[  9.9 -16.2  -5.4  36.3  11.0  11.5  11.2   2.4   1.2  10.4  -4.3   4.1
   2.2 -60.2 -18.2 -18.3   9.5   7.7   6.1  13.4   1.6 -25.8 -12.2  32.5
 -18.2] : B
[  3.1 -18.8  -0.4  24.1  12.6  16.7   2.3  -3.1   1.1  12.5 -15.6   1.2
   7.5 -78.4 -15.8 -19.0  12.0  11.2  15.4  15.5   8.1 -33.3 -11.3  23.5
  -4.0] : B
[-10.5   6.2   0.2 -14.7  13.7  -3.4   2.6  -2.8   0.4  10.1  -0.5  10.0
   2.2 -43.0  15.5 -16.0   2.9   6.2 -18.6   3.3  -9.9 -14.4   3.1   1.2
  -3.3] : Q
[  3.3 -20.4  -2.8  33.8  10.2  22.3   1.6  -7.0  -0.8  13.9  -1.0   5.9
   4.3 -72.1 -13.6 -17.3  12.9   9.4  14.2  10.8   4.8 -28.9 -12.2  23.6
  -4.4] : B
[ -1.1  -6.5   3.9  -1.4  12.9  14.7  12.7   0.8   0.8   7.3   7.8  -0.8
  -4.9 -51.0  11.3 -20.0  -3.9   5.6 -28.1  -8.3  -9.4  -4.4   3.2  26.1
  -4.8] : Q
[ 11.5 -22.6  -3.0  37.7  11.2  18.1   1.0  -7.8   7.4  21.6  -4.9  -3.5
  -1.1 -72.1 -21.5 -16.9  14.7   2.8  14.5   9.1  -2.9 -35.5 -17.4  27.4
  -4.4] : B
[  4.2 -17.8  -9.2  34.9   8.1  22.5   2.1  -8.6   8.5  13.3  -9.4   5.3
   6.4 -67.8 -19.3 -11.6  14.2   7.3  13.8  17.3   6.3 -25.9 -14.9  24.3
  -1.8] : B
[  3.5 -14.3  -1.1  30.5  10.2  20.8  12.4  -3.0   9.9  15.9  -7.6   8.2
   9.7 -68.3 -12.3 -16.3   7.9   9.0   6.1  14.8  -2.3 -18.5 -13.0  30.4
  -4.2] : B
[  7.2 -18.8  -5.9  38.3   8.4  26.8  19.5  -0.6   1.3  16.2   4.8   3.2
   1.9 -67.3 -12.8 -17.2  10.4   3.1   0.1  14.6  -1.7 -27.5 -14.7  19.3
  -2.5] : B
[ -5.0 -13.2  -4.8  -2.5  13.5  13.5  14.3  -1.6   8.2   2.9   4.9  12.6
   2.3 -51.5  15.7 -29.1  -6.1  11.4 -25.8   4.8 -12.1  -3.4  -0.1  25.1
   8.8] : Q
[ -1.8   4.8  -1.9 -14.8  14.9   0.6   9.5  -2.1  -6.2  13.5  -7.4  -1.4
   1.1 -50.0  11.5 -17.4   4.6  37.5 -13.1   3.7 -12.5 -22.9  -1.4  -2.1
  -0.3] : Q
[-12.0  -2.5  -3.3 -11.0  13.6  -5.2   6.4  -0.6  -7.1  10.8   3.2  -5.1
   3.0 -44.2  13.6 -16.8   4.2  -1.5 -25.0  -0.1 -16.2 -17.3   0.4 -10.1
   7.1] : Q
[  8.9 -12.9  -8.8  38.9  10.6  24.1  10.9  -3.8   9.8  16.8  -7.1   6.7
   4.3 -59.3 -14.3 -18.6   5.5  11.6   6.4  10.9  -0.5 -20.5 -19.6  44.5
  -9.6] : B
[ -0.7  -8.4  -4.5  -2.4  10.9   9.6  25.2   4.5  -7.2   1.4  12.1   7.0
   4.2 -56.9   8.1 -21.0  -5.5  -0.1 -26.4   8.1 -12.7 -17.0   0.8  22.3
  -1.9] : Q
[ -1.9   2.6   4.4  -7.9   8.4   6.8  12.3   2.8   5.4   4.3   1.1  19.3
   3.1 -43.6  13.6 -20.0  -6.2  10.2 -26.9   6.9 -15.0  -3.7  -0.6  13.7
  -2.7] : Q
[  9.1 -25.5  -6.0  39.3   9.6  20.3  23.7   1.0   0.6  17.5   5.9   7.3
   1.9 -64.9 -15.9 -14.9   6.8   5.6   5.7  12.3  -4.7 -28.8  -5.8  47.4
  -1.2] : B
[  9.6 -23.8  -1.6  32.7   8.1  19.5   1.8  -3.2   5.2  14.0 -15.1   0.8
   0.6 -66.1 -19.8 -12.8   7.2   5.3  23.0  13.9   1.7 -26.7 -15.6  26.4
  -1.5] : B
[ 10.3   3.2  -0.7 -21.7   9.0  11.9  18.2  -3.7  -5.5   7.5   0.1   7.4
   5.3 -65.2  16.9 -18.9  -0.6   7.7  -8.2  10.1 -12.5 -25.6  -6.9  14.4
  -5.3] : Q
[ -5.5  -0.7   1.7 -17.6  14.2   0.0  16.1  -0.8 -12.4  13.2  12.9   2.7
   3.5 -50.1  16.7 -20.3   5.2   6.3 -13.7   2.1 -10.1 -17.7  -3.7   0.7
  -4.6] : Q
[ 13.7   5.5   1.3  32.1   8.5  27.5   8.6 -10.0  -2.3  24.4 -23.1  11.0
   8.3 -77.3  -8.6 -13.7  26.1   9.1  18.9  15.4   0.3 -24.0 -17.0  20.8
  -7.0] : B
[ -2.3   8.5  -0.3  -6.3   9.5  -2.9  -9.5  -5.0   1.6  15.9  -3.3   0.8
   3.9 -50.1   9.5 -22.9   3.2   7.6 -21.2   9.1 -12.2 -16.3  -1.1   0.6
   0.1] : Q
[ -1.8   6.3  -0.2 -11.8  17.0   2.2   2.9  -5.4   0.2  19.7   4.5  -1.7
  -2.3 -48.0  15.6 -10.9   4.4   6.2 -17.3  -0.8 -10.6 -22.0  -6.7  -2.5
  -1.8] : Q
[  3.2 -24.3  -4.9  37.7  12.0  14.6   7.9   2.7   4.8  16.2  -6.8  -1.8
   6.7 -78.6 -16.8 -20.9  16.8  -1.0  11.1   8.7   9.2 -32.7 -18.8  27.4
  -0.6] : B
[ -1.0   1.8  -1.9 -23.5   7.4  -5.4  15.0   4.5 -12.8  11.8  12.9   2.5
   1.1 -46.3  10.9 -18.2   2.9   2.6 -15.6   6.5 -15.9 -27.4   3.9  -1.2
   2.6] : Q
[ -5.5  -0.7   1.1 -15.4   7.2   0.9  12.5   2.4  -1.9  11.5  11.6  -1.8
  -1.5 -44.2  15.2 -14.7  -4.0   4.3 -18.4   0.6 -12.9 -22.4   0.1  -2.4
  -3.5] : Q
[ -5.6   9.3   1.1 -10.2   8.0  -3.0   2.2  -1.7  -3.5   5.6  -3.6   0.4
   1.7 -36.3  14.6 -13.3   0.2   7.4 -23.4  10.9 -10.6 -13.7   2.9  -8.8
   5.3] : Q
[ -4.1  -0.3  -3.2  -1.3  11.0   2.9   9.1  -2.4   4.4   2.4   7.4   4.7
   9.9 -48.2   4.1 -19.1  -7.9  11.1 -24.8   6.9 -11.8  -4.9  15.8  18.8
  -2.4] : Q
